Below are the code and all the weights of a small trained network. Each question names an input and a class and asks about switching units off, where a switched-off unit gives its printed mean instead of its output.

import numpy as np


def w(rows, s, z=0):
    codes = np.array(rows[::2]) - 128.0
    scale = np.full(codes.shape[1], s)
    scale[-1] = z or s
    return codes * scale


def f(y):
    return np.maximum(y, 0)


def log_softmax(a):
    a = a - a.max(-1, keepdims=True)
    return a - np.log(np.exp(a).sum(-1, keepdims=True))


def net(x, mask):
    res = np.array(x, float).reshape(1, 4) / 4 @ E
    y = f(res @ A[0][:, :-1].T + A[0][:, -1])
    res = res + np.where(mask, y, B[0][:, -1]) @ B[0][:, :-1]
    return log_softmax(res[-1] @ U[:, :-1].T + U[:, -1])


A, B = {}, {}
E = w([
[141,116,148,139,127,254,108,113,128,212,19],'x0',
[88,177,58,92,73,159,51,84,221,158,137],'x1',
[122,90,135,126,102,100,124,124,137,142,120],'x2',
[30,105,151,185,196,128,90,181,206,113,114],'x3',
],0.015)
A[0] = w([
[188,152,121,87,77,158,148,40,41,184,92,183],'neuron 0',
[165,90,117,117,103,124,151,102,86,89,231,211],'neuron 1',
[68,100,136,178,184,95,97,199,176,104,168,172],'neuron 2',
[146,59,169,137,164,162,159,205,83,85,118,222],'neuron 3',
[109,172,58,78,90,173,35,114,213,149,106,111],'neuron 4',
[163,153,70,133,109,84,117,150,143,102,197,234],'neuron 5',
[139,125,135,131,144,70,206,198,67,92,119,218],'neuron 6',
[99,200,86,104,71,112,108,60,188,157,164,139],'neuron 7',
[183,161,130,78,69,138,139,52,108,159,168,200],'neuron 8',
[185,145,138,102,90,119,175,131,42,93,151,255],'neuron 9',
[135,108,119,172,120,211,146,124,117,205,8,146],'neuron 10',
],0.011,0.0068)
B[0] = w([
[202,115,155,50,115,101,108,119,54,147,206,248],'neuron 0',
[124,97,98,122,105,153,221,116,160,163,108,227],'neuron 1',
[119,128,132,160,128,142,133,201,198,78,182,238],'neuron 2',
[159,116,158,167,180,106,207,158,100,134,111,228],'neuron 3',
[95,122,127,129,100,169,9,39,148,119,99,249],'neuron 4',
[94,215,73,97,84,143,169,98,159,166,147,218],'neuron 5',
[124,61,113,185,133,117,188,140,108,163,183,244],'neuron 6',
[122,183,74,85,132,87,88,120,218,116,139,224],'neuron 7',
[201,156,38,79,102,103,118,84,82,170,80,227],'neuron 8',
[119,89,102,82,132,147,212,99,97,189,113,247],'neuron 9',
[156,106,242,142,214,141,91,110,82,94,68,244],'neuron 10',
],0.012,0.021)
U = w([
[105,76,105,137,70,128,190,99,111,209,136,250],'0',
[114,92,91,202,164,89,159,220,173,93,210,136],'1',
[189,94,189,84,141,88,139,157,36,142,128,128],'2',
[125,108,219,230,187,129,136,208,134,84,45,102],'3',
[124,213,46,70,56,45,131,101,170,131,101,134],'4',
[2,191,114,117,55,107,78,154,210,35,203,189],'5',
[190,148,122,75,111,110,24,82,101,153,110,3],'6',
[23,105,170,206,141,176,22,84,173,102,77,46],'7',
],0.0088,0.0012)

Each question gives the input, the list of numbers given to net, and the class t.
The units are the neurons (one row each of A and B). Each row of codes is followed by its name. A weight is (code - 128) times the scale printed after its matrix; where a second scale follows, it is the last column's (A, B and U).
mask holds one flag per neuron, in row order. A switched-off neuron (its flag False) gives its mean, the last column of its row in B, instead of its output. The means were averaged over made-up inputs and are rounded, as every weight is.
A unit's drop is (log p(t) with every unit on - log p(t) with that unit switched off) / (log p(t) with every unit on - log p(t) with every unit switched off).
The circuit of an input: a set's keep is (log p(t) with only the set's units on - log p(t) with every unit switched off) / (log p(t) with every unit on - log p(t) with every unit switched off). Starting from all 11 units, units are removed one at a time, each time the one whose removal leaves the highest keep (on an exact tie, the one counted first), for as long as the keep stays at least 0.8.
circuit, biggest first: the units of the circuit, biggest drop first
k most important neurons: the k neurons with the biggest drops, biggest first
drop of u: that unit's drop, to one decimal
input [5,7,-6,1], class 7: circuit, biggest first	neuron 4
input [-6,1,-6,7], class 5: 2 most important neurons	neuron 3; neuron 5
input [1,5,1,7], class 7: 3 most important neurons	neuron 4; neuron 5; neuron 0
input [-1,0,-3,8], class 1: 3 most important neurons	neuron 10; neuron 4; neuron 2
input [5,-8,-4,1], class 3: circuit, biggest first	neuron 8; neuron 10
input [5,-2,8,0], class 2: 3 most important neurons	neuron 2; neuron 0; neuron 4
input [5,-5,-1,1], class 3: circuit, biggest first	neuron 8; neuron 10
input [-7,0,3,3], class 1: 3 most important neurons	neuron 4; neuron 6; neuron 7
input [1,8,3,-4], class 6: 2 most important neurons	neuron 4; neuron 0
input [0,-8,-5,-7], class 0: 4 most important neurons	neuron 9; neuron 1; neuron 10; neuron 6
input [2,0,-8,-7], class 2: 2 most important neurons	neuron 4; neuron 0
input [-8,0,-8,-5], class 0: 3 most important neurons	neuron 9; neuron 6; neuron 1
input [2,-2,-4,0], class 2: 2 most important neurons	neuron 2; neuron 4
input [7,0,-8,3], class 3: circuit, biggest first	neuron 10
input [0,7,5,1], class 5: 2 most important neurons	neuron 7; neuron 10
input [2,1,-5,-1], class 6: drop of neuron 3	0.1
input [2,-8,2,1], class 3: drop of neuron 8	0.2
input [0,-3,0,6], class 1: drop of neuron 2	0.2
